[[127 142 127 137 134 106 156 137 131 130 156 130 145]
 [145 139 143 140 110 119 104 149 123 136 132 146 116]]
->
[[145 139 143 140 110 119 104 149 123 136 132 146 116]
 [127 142 127 137 134 106 156 137 131 130 156 130 145]]

[[130 133 124 129 129 135 126 132]
 [126 112 132 120 134 109 130 123]
 [119 138 133 137 134 155 142 124]
 [122 108 148 126 129 114 125 115]
 [124 140 128 133 133 144 132 135]
 [125 109 133 123 117 111 138 105]
 [136 139 110 126 127 131 125 142]
 [140 134 108 119 133 105 110 154]]
->
[[122 108 148 126 129 114 125 115]
 [125 109 133 123 117 111 138 105]
 [126 112 132 120 134 109 130 123]
 [130 133 124 129 129 135 126 132]
 [140 134 108 119 133 105 110 154]
 [119 138 133 137 134 155 142 124]
 [136 139 110 126 127 131 125 142]
 [124 140 128 133 133 144 132 135]]

[[124 139 118 136 150 103 136 141 151]
 [141 118 122 127 119 128 129 114 131]
 [112 125 130 143 129 114 134 112 135]
 [117 123 150 117 112 143 139 122 140]
 [108 140 127 106 150 146 104 142 106]
 [153 119 110 114 127 132 119 150 128]
 [108 114 127 154 119 117 125 128 114]
 [109 141 142 108 139 145 123 129 125]]
->
[[108 114 127 154 119 117 125 128 114]
 [141 118 122 127 119 128 129 114 131]
 [153 119 110 114 127 132 119 150 128]
 [117 123 150 117 112 143 139 122 140]
 [112 125 130 143 129 114 134 112 135]
 [124 139 118 136 150 103 136 141 151]
 [108 140 127 106 150 146 104 142 106]
 [109 141 142 108 139 145 123 129 125]]

[[132 121 118 119]
 [109 130 122 127]
 [122 115 118 139]
 [124 120 118 139]
 [152 104  99 148]]
->
[[152 104  99 148]
 [122 115 118 139]
 [124 120 118 139]
 [132 121 118 119]
 [109 130 122 127]]

[[127 132 117 136 127 130 131 111 128 142 135 125 127]
 [119 107 113 130 125 140 119 109 118 126 138 123 127]
 [122 108 120 124 136 142 115 120 120 121 138 134 140]]
->
[[119 107 113 130 125 140 119 109 118 126 138 123 127]
 [122 108 120 124 136 142 115 120 120 121 138 134 140]
 [127 132 117 136 127 130 131 111 128 142 135 125 127]]

[[122 139 137 123 136 122 132 144 137 141 119 139 116]
 [143 123 125 103 146 111 133 126 137 127 113 131 113]
 [135 116 115 130 125 129 114 119 124 117 129 115 130]]
->
[[135 116 115 130 125 129 114 119 124 117 129 115 130]
 [143 123 125 103 146 111 133 126 137 127 113 131 113]
 [122 139 137 123 136 122 132 144 137 141 119 139 116]]

[[125 141 108 125 130 120 140 115 137 141 126 116 144 121 122 131]
 [116 123 149 123 114 133 127 139 133 125 114 144 120 131 140 116]
 [128 122 143 141 132 142 118 145 120 120 133 144 118 142 114 134]
 [120 138 105 134 131 129 137 115 133 142 122 120 144 138 124 138]
 [141 130 112 122 134 117 128 117 123 125 138 108 130 114 119 131]
 [148 113 119 127 143 122 117 125 115 108 146 112 114 120 129 134]]
->
[[148 113 119 127 143 122 117 125 115 108 146 112 114 120 129 134]
 [128 122 143 141 132 142 118 145 120 120 133 144 118 142 114 134]
 [116 123 149 123 114 133 127 139 133 125 114 144 120 131 140 116]
 [141 130 112 122 134 117 128 117 123 125 138 108 130 114 119 131]
 [120 138 105 134 131 129 137 115 133 142 122 120 144 138 124 138]
 [125 141 108 125 130 120 140 115 137 141 126 116 144 121 122 131]]
---
[[139 144 116 123 142 126 127 110 103 104 125 120]
 [113 104 143 140 108 124 126 100 115 131 133 146]
 [108 122 127 150 120 131 109 128 135 122 148 141]
 [116 129 113 134 124 149 133 139 133 131 124 144]
 [109 112 135 148 117 124 108 121 133 122 145 140]
 [142 143 116 128 140 121 135 100 104 112 117 119]
 [112 115 140 144 107 130 120 110 127 124 141 148]
 [142 137 126 119 142 113 132 107 102 109 121 119]]
->
[[139 144 116 123 142 126 127 110 103 104 125 120]
 [142 143 116 128 140 121 135 100 104 112 117 119]
 [142 137 126 119 142 113 132 107 102 109 121 119]
 [116 129 113 134 124 149 133 139 133 131 124 144]
 [108 122 127 150 120 131 109 128 135 122 148 141]
 [112 115 140 144 107 130 120 110 127 124 141 148]
 [109 112 135 148 117 124 108 121 133 122 145 140]
 [113 104 143 140 108 124 126 100 115 131 133 146]]

[[142 121 118 143 119]
 [127 124 129 126 120]
 [120 133 138 119 138]
 [110 146 140 111 128]
 [124 138 137 125 146]
 [140 134 121 143 131]
 [143 118 112 143 103]
 [147 114 112 146 105]
 [143 127 124 143 133]]
->
[[110 146 140 111 128]
 [124 138 137 125 146]
 [140 134 121 143 131]
 [120 133 138 119 138]
 [143 127 124 143 133]
 [127 124 129 126 120]
 [142 121 118 143 119]
 [143 118 112 143 103]
 [147 114 112 146 105]]

[[113 119 119 130]
 [118 120 126 141]
 [136 126 128 121]
 [140 143 142 132]
 [139 140 132 117]
 [144 149 150 134]
 [130 135 140 140]]
->
[[144 149 150 134]
 [140 143 142 132]
 [139 140 132 117]
 [130 135 140 140]
 [136 126 128 121]
 [118 120 126 141]
 [113 119 119 130]]

[[100 128 126 147 118]
 [133 146 140 132 100]
 [127 124 136 151 154]
 [102 121 126 152 128]
 [109 144 132 137 104]
 [144 140 141 132 102]
 [120 147 136 134 101]
 [102 136 128 141 110]
 [118 119 133 155 147]
 [109 118 129 155 138]]
->
[[120 147 136 134 101]
 [133 146 140 132 100]
 [109 144 132 137 104]
 [144 140 141 132 102]
 [102 136 128 141 110]
 [100 128 126 147 118]
 [127 124 136 151 154]
 [102 121 126 152 128]
 [118 119 133 155 147]
 [109 118 129 155 138]]

[[124 125 139 120 135 124 139 126 133 130 126 120 133 118]
 [122 130 130 126 129 127 144 125 133 120 131 128 136 106]]
->
[[122 130 130 126 129 127 144 125 133 120 131 128 136 106]
 [124 125 139 120 135 124 139 126 133 130 126 120 133 118]]

[[129 136 115 132 127 116 115 121 136 120 140 135 114 126 133]
 [141 116 135 117 143 132 131 136 120 138 121 115 134 139 116]
 [140 126 128 130 150 120 125 127 137 137 138 129 130 137 129]
 [136 119 142 124 145 129 138 131 128 139 126 122 143 135 123]
 [137 150 123 140 128 141 131 138 136 134 134 144 128 137 143]]
->
[[137 150 123 140 128 141 131 138 136 134 134 144 128 137 143]
 [129 136 115 132 127 116 115 121 136 120 140 135 114 126 133]
 [140 126 128 130 150 120 125 127 137 137 138 129 130 137 129]
 [136 119 142 124 145 129 138 131 128 139 126 122 143 135 123]
 [141 116 135 117 143 132 131 136 120 138 121 115 134 139 116]]

[[115 145 147 146 134 113 111 107]
 [114 116 129 114 121 140 126 138]
 [126 124 135 139 132 119 109 112]
 [117 141 115 112 140 134 129 117]
 [140 128 130 121 131 124 139 114]
 [129 122 111 123 120 122 106 130]
 [122 150 119 131 138 126 142 115]
 [127 148 134 114 121 113 125 135]
 [111 139 138 135 134 139 112 130]
 [131 144 131 122 138 128 148 127]
 [132 110 107 106 120 120 122 143]]
->
[[122 150 119 131 138 126 142 115]
 [127 148 134 114 121 113 125 135]
 [115 145 147 146 134 113 111 107]
 [131 144 131 122 138 128 148 127]
 [117 141 115 112 140 134 129 117]
 [111 139 138 135 134 139 112 130]
 [140 128 130 121 131 124 139 114]
 [126 124 135 139 132 119 109 112]
 [129 122 111 123 120 122 106 130]
 [114 116 129 114 121 140 126 138]
 [132 110 107 106 120 120 122 143]]

[[129 106 134 145 128 112 131 144 148]
 [132 123 117 136 126 129 127 132 134]
 [125 138 131 116 133 135 128 122 116]
 [130 124 124 136 117 120 128 130 135]
 [129 116 132 138 120 112 130 137 141]
 [125 135 128 122 126 132 127 124 120]
 [126 147 122 117 123 140 126 114 112]
 [128 145 125 115 128 142 126 116 112]
 [129 105 136 143 131 113 131 145 147]]
->
[[126 147 122 117 123 140 126 114 112]
 [128 145 125 115 128 142 126 116 112]
 [125 138 131 116 133 135 128 122 116]
 [125 135 128 122 126 132 127 124 120]
 [130 124 124 136 117 120 128 130 135]
 [132 123 117 136 126 129 127 132 134]
 [129 116 132 138 120 112 130 137 141]
 [129 106 134 145 128 112 131 144 148]
 [129 105 136 143 131 113 131 145 147]]
